Below is a small trained network, with its code and all its weights. Each question gives an input and a target symbol and asks what happens when units are switched off, that is, made to give their printed mean instead of their output.

import numpy as np


def w(rows, s, z=0):
    codes = np.array(rows[::2]) - 128.0
    scale = np.full(codes.shape[1], s)
    scale[-1] = z or s
    return codes * scale


def f(y):
    return np.maximum(y, 0)


def softmax(a):
    e = np.exp(a - a.max(-1, keepdims=True))
    return e / e.sum(-1, keepdims=True)


def log_softmax(a):
    a = a - a.max(-1, keepdims=True)
    return a - np.log(np.exp(a).sum(-1, keepdims=True))


def net(x, mask):
    ids = ['ΛΠβηθμψ'.index(c) for c in x.split()]
    T = len(ids)
    res = E[ids] + P[:T]
    u = 0
    for l in range(3):
        r = res
        for j in range(2):
            rows = slice(2 * j, 2 * j + 2)
            q, k, v = (r @ M[l][rows].T for M in (Q, K, V))
            z = softmax(np.where(np.tri(T) > 0, q @ k.T / 2**0.5, -1e9)) @ v
            o = O[l][rows]
            res = res + np.where(mask[u + j], z, o[:, -1]) @ o[:, :-1]
        u += 2
        y = f(res @ A[l][:, :-1].T + A[l][:, -1])
        res = res + np.where(mask[u : u + 4], y, B[l][:, -1]) @ B[l][:, :-1]
        u += 4
    return log_softmax(res[-1] @ U[:, :-1].T + U[:, -1])


Q, K, V, O, A, B = {}, {}, {}, {}, {}, {}
E = w([
[42,249,54,134],'Λ',
[249,218,32,58],'Π',
[109,85,214,4],'β',
[241,119,239,108],'η',
[8,212,248,252],'θ',
[68,19,51,92],'μ',
[246,6,49,211],'ψ',
],0.0045)
P = w([
[83,181,229,178],'0',
[89,112,254,178],'1',
[127,76,244,182],'2',
[181,117,212,158],'3',
[208,129,225,134],'4',
[242,136,212,131],'5',
],0.002)
Q[0] = w([
[106,3,43,4],'0.h1',
[92,3,42,7],'0.h1',
[246,241,56,143],'0.h2',
[251,225,67,158],'0.h2',
],0.0044)
K[0] = w([
[6,241,132,196],'0.h1',
[10,240,141,198],'0.h1',
[254,26,16,12],'0.h2',
[246,10,22,8],'0.h2',
],0.0043)
V[0] = w([
[197,131,255,239],'0.h1',
[39,126,4,16],'0.h1',
[191,179,11,34],'0.h2',
[91,159,4,13],'0.h2',
],0.0043)
O[0] = w([
[238,143,252,203,254],'0.h1',
[19,137,8,63,6],'0.h1',
[130,107,10,24,10],'0.h2',
[33,118,11,27,6],'0.h2',
],0.0045,0.00089)
A[0] = w([
[225,3,172,44,252],'0.n1',
[163,173,252,254,234],'0.n2',
[19,15,197,4,164],'0.n3',
[239,205,219,3,229],'0.n4',
],0.0044,0.0039)
B[0] = w([
[253,33,34,9,218],'0.n1',
[173,124,249,240,255],'0.n2',
[45,33,147,3,155],'0.n3',
[238,209,207,12,220],'0.n4',
],0.0044,0.0062)
Q[1] = w([
[21,231,102,233],'1.h1',
[15,234,130,239],'1.h1',
[6,214,6,121],'1.h2',
[3,212,14,118],'1.h2',
],0.0044)
K[1] = w([
[218,27,31,8],'1.h1',
[207,27,11,3],'1.h1',
[249,4,26,4],'1.h2',
[249,18,12,2],'1.h2',
],0.0043)
V[1] = w([
[249,3,203,43],'1.h1',
[181,19,18,26],'1.h1',
[244,6,34,16],'1.h2',
[6,252,195,228],'1.h2',
],0.0043)
O[1] = w([
[129,13,26,11,253],'1.h1',
[231,17,200,85,51],'1.h1',
[249,4,171,27,56],'1.h2',
[15,252,138,233,168],'1.h2',
],0.004,0.0044)
A[1] = w([
[236,47,3,25,182],'1.n1',
[43,31,115,8,242],'1.n2',
[131,110,107,123,3],'1.n3',
[181,53,239,100,67],'1.n4',
],0.0044,0.0041)
B[1] = w([
[232,146,11,72,254],'1.n1',
[2,76,32,21,212],'1.n2',
[154,79,86,225,128],'1.n3',
[204,84,210,55,189],'1.n4',
],0.0043,0.0065)
Q[2] = w([
[62,82,4,92],'2.h1',
[114,31,62,99],'2.h1',
[130,193,39,213],'2.h2',
[187,185,163,107],'2.h2',
],0.004)
K[2] = w([
[19,110,26,71],'2.h1',
[118,3,18,56],'2.h1',
[67,114,38,144],'2.h2',
[100,171,168,231],'2.h2',
],0.0041)
V[2] = w([
[212,84,24,32],'2.h1',
[161,219,239,87],'2.h1',
[60,78,234,228],'2.h2',
[151,96,4,183],'2.h2',
],0.0041)
O[2] = w([
[64,180,169,214,254],'2.h1',
[196,185,232,33,166],'2.h1',
[184,11,75,66,2],'2.h2',
[183,153,10,253,110],'2.h2',
],0.0043,0.0041)
A[2] = w([
[161,234,36,7,154],'2.n1',
[53,8,178,7,220],'2.n2',
[154,3,39,186,241],'2.n3',
[15,223,142,131,254],'2.n4',
],0.0044,0.0038)
B[2] = w([
[93,251,40,35,246],'2.n1',
[2,35,203,18,230],'2.n2',
[119,2,7,236,195],'2.n3',
[29,253,182,226,254],'2.n4',
],0.0043,0.0046)
U = w([
[19,238,145,230,249],'Λ',
[204,241,14,86,67],'Π',
[32,98,196,4,111],'β',
[241,98,253,103,95],'η',
[105,87,170,191,2],'θ',
[23,13,10,154,125],'μ',
[243,5,70,243,233],'ψ',
],0.0044)

Each question gives the input, a string of symbols that net reads in full, and the target symbol t.
The units are the heads (2 rows each of Q, K, V and O) and the neurons (one row each of A and B). Each row of codes is followed by its name. A weight is (code - 128) times the scale printed after its matrix; where a second scale follows, it is the last column's (O, A, B and U).
mask holds one flag per unit, layer by layer, with each layer's heads first. A switched-off unit (its flag False) gives its mean, the last column of its rows in O or B, instead of its output. The means were averaged over made-up inputs and are rounded, as every weight is.
A unit's drop is (log p(t) with every unit on - log p(t) with that unit switched off) / (log p(t) with every unit on - log p(t) with every unit switched off).
The circuit of an input: a set's keep is (log p(t) with only the set's units on - log p(t) with every unit switched off) / (log p(t) with every unit on - log p(t) with every unit switched off). Starting from the 12 units with the biggest drops (on a tie, the unit counted first), units are removed one at a time, each time the one whose removal leaves the highest keep (on an exact tie, the one counted first), for as long as the keep stays at least 0.8.
units of the circuit, in order: the units of the circuit, biggest drop first
most important unit: the unit with the biggest drop
k most important neurons: the k neurons with the biggest drops, biggest first
k most important neurons of layer l: the k neurons of layer l with the biggest drops, biggest first
which heads matter: for each layer, one digit per head in row order, 1 if its drop is at least 0.15 and else 0, layers parted by /
input β Π ψ Λ Λ μ, target μ: which heads matter => 11 / 00 / 00
input β θ μ β ψ η, target Λ: units of the circuit, in order => [1.h2 1.h1 0.n1]
input ψ θ β μ, target Λ: units of the circuit, in order => [1.h2 1.h1 0.n1 0.h2]
input θ β Λ β Λ μ, target Λ: most important unit => 1.h1
input Λ Π β μ Π Π, target Π: which heads matter => 01 / 00 / 00
input β β Λ θ μ η, target Λ: which heads matter => 00 / 11 / 00
input β θ Π, target Λ: units of the circuit, in order => [1.h1 1.h2 0.n1]
input μ θ β Λ ψ, target Λ: 2 most important neurons of layer 0 => [0.n1 0.n2]
input Λ β ψ μ, target μ: 2 most important neurons of layer 2 => [2.n3 2.n2]
input Λ β ψ η η, target η: which heads matter => 10 / 00 / 00
input μ Λ β β θ ψ, target Λ: 3 most important neurons of layer 0 => [0.n2 0.n1 0.n3]
input β η μ ψ, target ψ: 2 most important neurons => [2.n3 1.n1]
input η θ μ Π, target Λ: 2 most important neurons of layer 1 => [1.n1 1.n4]
input β β β, target β: 3 most important neurons => [2.n2 1.n2 1.n4]
input Λ Π Π, target Π: most important unit => 0.h2
input Π Λ θ Λ ψ β, target Λ: 2 most important neurons of layer 0 => [0.n2 0.n1]
input Π Λ θ Π Λ β, target Λ: 2 most important neurons => [0.n2 2.n4]
input β μ ψ, target ψ: 2 most important neurons => [1.n1 2.n3]
input μ Λ ψ η, target η: 2 most important neurons of layer 0 => [0.n2 0.n4]
